Below is a small trained network, with its code and all its weights. Each question gives an input and a target symbol and asks what happens when units are switched off, that is, made to give their printed mean instead of their output.

import numpy as np


def w(rows, s, z=0):
    codes = np.array(rows[::2]) - 128.0
    scale = np.full(codes.shape[1], s)
    scale[-1] = z or s
    return codes * scale


def f(y):
    return y / 2 * (1 + np.tanh(0.7978845608 * (y + 0.044715 * y**3)))


def softmax(a):
    e = np.exp(a - a.max(-1, keepdims=True))
    return e / e.sum(-1, keepdims=True)


def log_softmax(a):
    a = a - a.max(-1, keepdims=True)
    return a - np.log(np.exp(a).sum(-1, keepdims=True))


def net(x, mask):
    ids = ['ΔΘΛΠΨαβγεημστφω'.index(c) for c in x.split()]
    T = len(ids)
    res = E[ids] + P[:T]
    q, k, v = (res @ M[0].T for M in (Q, K, V))
    z = softmax(np.where(np.tri(T) > 0, q @ k.T / 3**0.5, -1e9)) @ v
    res = res + np.where(mask[0], z, O[0][:, -1]) @ O[0][:, :-1]
    y = f(res @ A[0][:, :-1].T + A[0][:, -1])
    res = res + np.where(mask[1:13], y, B[0][:, -1]) @ B[0][:, :-1]
    return log_softmax(res[-1] @ U[:, :-1].T + U[:, -1])


Q, K, V, O, A, B = {}, {}, {}, {}, {}, {}
E = w([
[156,99,114,134,189],'Δ',
[190,199,179,158,117],'Θ',
[139,148,111,119,195],'Λ',
[162,163,74,138,99],'Π',
[42,125,136,174,89],'Ψ',
[144,112,110,119,186],'α',
[117,115,248,63,47],'β',
[121,73,123,63,160],'γ',
[89,19,161,208,159],'ε',
[65,44,133,188,44],'η',
[139,143,195,117,96],'μ',
[144,30,103,70,154],'σ',
[155,174,72,150,105],'τ',
[37,160,129,144,212],'φ',
[17,139,67,66,164],'ω',
],0.017)
P = w([
[230,251,115,148,254],'0',
[160,149,166,98,206],'1',
[148,133,158,111,196],'2',
[138,121,145,123,185],'3',
[127,112,139,132,178],'4',
[116,99,135,132,170],'5',
[103,86,128,134,163],'6',
[92,76,129,140,158],'7',
[82,64,123,147,147],'8',
[69,52,110,148,141],'9',
[53,45,110,151,135],'10',
[43,39,103,155,132],'11',
[37,20,103,158,122],'12',
],0.0096)
Q[0] = w([
[167,181,72,146,3],'head 1',
[114,191,178,90,39],'head 1',
[134,116,174,173,93],'head 1',
],0.042)
K[0] = w([
[253,153,69,110,126],'head 1',
[174,152,206,74,118],'head 1',
[149,134,156,143,97],'head 1',
],0.04)
V[0] = w([
[169,71,199,119,247],'head 1',
[77,216,213,195,161],'head 1',
[171,79,164,225,105],'head 1',
],0.012)
O[0] = w([
[135,55,141,255,121,254],'head 1',
[35,135,84,89,71,198],'head 1',
[156,156,243,96,95,151],'head 1',
],0.0078,0.0071)
A[0] = w([
[191,158,190,50,187,255],'neuron 1',
[154,122,165,178,156,113],'neuron 2',
[146,128,119,60,248,64],'neuron 3',
[160,104,97,64,111,102],'neuron 4',
[173,142,122,200,16,49],'neuron 5',
[119,218,150,177,73,254],'neuron 6',
[133,116,55,122,125,33],'neuron 7',
[176,178,66,108,71,58],'neuron 8',
[137,142,99,135,2,72],'neuron 9',
[206,133,156,71,197,75],'neuron 10',
[148,117,99,125,186,176],'neuron 11',
[166,173,128,99,137,202],'neuron 12',
],0.014,0.0058)
B[0] = w([
[144,81,41,147,120,236],'neuron 1',
[147,144,73,145,94,254],'neuron 2',
[188,139,179,98,86,222],'neuron 3',
[113,189,104,140,145,163],'neuron 4',
[113,126,164,24,150,192],'neuron 5',
[129,79,111,162,93,200],'neuron 6',
[120,145,173,158,161,209],'neuron 7',
[119,158,171,252,125,132],'neuron 8',
[165,192,175,148,127,159],'neuron 9',
[125,87,247,144,186,191],'neuron 10',
[114,187,135,114,150,247],'neuron 11',
[103,179,90,96,156,142],'neuron 12',
],0.024,0.006)
U = w([
[121,39,85,150,24,209],'Δ',
[85,82,254,135,73,81],'Θ',
[126,154,179,80,173,128],'Λ',
[168,103,168,205,165,6],'Π',
[154,128,112,139,142,87],'Ψ',
[155,41,115,69,202,110],'α',
[148,101,101,134,178,155],'β',
[135,109,104,110,146,76],'γ',
[143,124,78,130,148,97],'ε',
[58,76,90,155,228,174],'η',
[147,136,80,129,146,106],'μ',
[141,134,22,17,142,183],'σ',
[109,139,156,195,113,1],'τ',
[145,135,67,148,146,97],'φ',
[137,114,98,137,144,67],'ω',
],0.0056,0.0064)

Each question gives the input, a string of symbols that net reads in full, and the target symbol t.
The units are the heads (3 rows each of Q, K, V and O) and the neurons (one row each of A and B). Each row of codes is followed by its name. A weight is (code - 128) times the scale printed after its matrix; where a second scale follows, it is the last column's (O, A, B and U).
mask holds one flag per unit, heads first, then neurons. A switched-off unit (its flag False) gives its mean, the last column of its rows in O or B, instead of its output. The means were averaged over made-up inputs and are rounded, as every weight is.
A unit's drop is (log p(t) with every unit on - log p(t) with that unit switched off) / (log p(t) with every unit on - log p(t) with every unit switched off).
The circuit of an input: a set's keep is (log p(t) with only the set's units on - log p(t) with every unit switched off) / (log p(t) with every unit on - log p(t) with every unit switched off). Starting from the 12 units with the biggest drops (on a tie, the unit counted first), units are removed one at a time, each time the one whose removal leaves the highest keep (on an exact tie, the one counted first), for as long as the keep stays at least 0.8.
circuit, biggest first: the units of the circuit, biggest drop first
k most important neurons: the k neurons with the biggest drops, biggest first
drop of u: that unit's drop, to one decimal
input σ Θ σ η σ σ σ η, target Θ: circuit, biggest first : (neuron 1)
input Θ ε ε Λ μ τ τ ε σ η ε Δ, target Δ: circuit, biggest first : (head 1; neuron 2; neuron 11)
input Λ Θ Ψ γ Π φ σ φ σ σ σ α Θ, target Θ: circuit, biggest first : (head 1; neuron 5; neuron 9; neuron 6)
input σ α σ σ φ β, target Δ: circuit, biggest first : (neuron 10; neuron 11; neuron 6)
input Π Ψ β σ γ β σ, target σ: 2 most important neurons : (neuron 10; neuron 4)
input Ψ σ α, target σ: circuit, biggest first : (head 1; neuron 10)
input σ ω η Λ φ μ μ Δ μ Λ γ, target η: circuit, biggest first : (head 1; neuron 3; neuron 7)
input Λ ε Θ τ η ε γ σ σ φ β σ, target η: 3 most important neurons : (neuron 3; neuron 7; neuron 2)
input β φ φ Π η Λ, target α: circuit, biggest first : (neuron 10; neuron 1; head 1)
input σ ω μ Θ Δ τ, target σ: circuit, biggest first : (head 1; neuron 5; neuron 2; neuron 10)
input ε Ψ σ β σ σ τ σ Λ, target σ: circuit, biggest first : (neuron 10; head 1)
input η Λ Λ η Δ σ η, target Θ: 2 most important neurons : (neuron 1; neuron 2)
input α Λ ε Π μ σ γ, target Δ: 2 most important neurons : (neuron 2; neuron 11)
input Π σ Π γ τ γ β Π β σ, target Π: 2 most important neurons : (neuron 10; neuron 5)
input σ ε Λ ω, target Λ: 4 most important neurons : (neuron 3; neuron 7; neuron 11; neuron 1)
input σ Θ η η φ σ η Θ, target Θ: 4 most important neurons : (neuron 5; neuron 1; neuron 9; neuron 2)
input ε α σ φ Δ φ Ψ Λ σ, target σ: 2 most important neurons : (neuron 4; neuron 10)
input τ σ η φ Δ Θ Δ β η τ, target τ: 2 most important neurons : (neuron 8; neuron 9)
input σ φ σ Θ σ β ε Ψ ε σ σ γ, target Δ: 2 most important neurons : (neuron 11; neuron 10)
input φ ω σ, target Λ: most important neuron : (neuron 3)
input ε σ Ψ, target Δ: drop of neuron 11 : 0.2
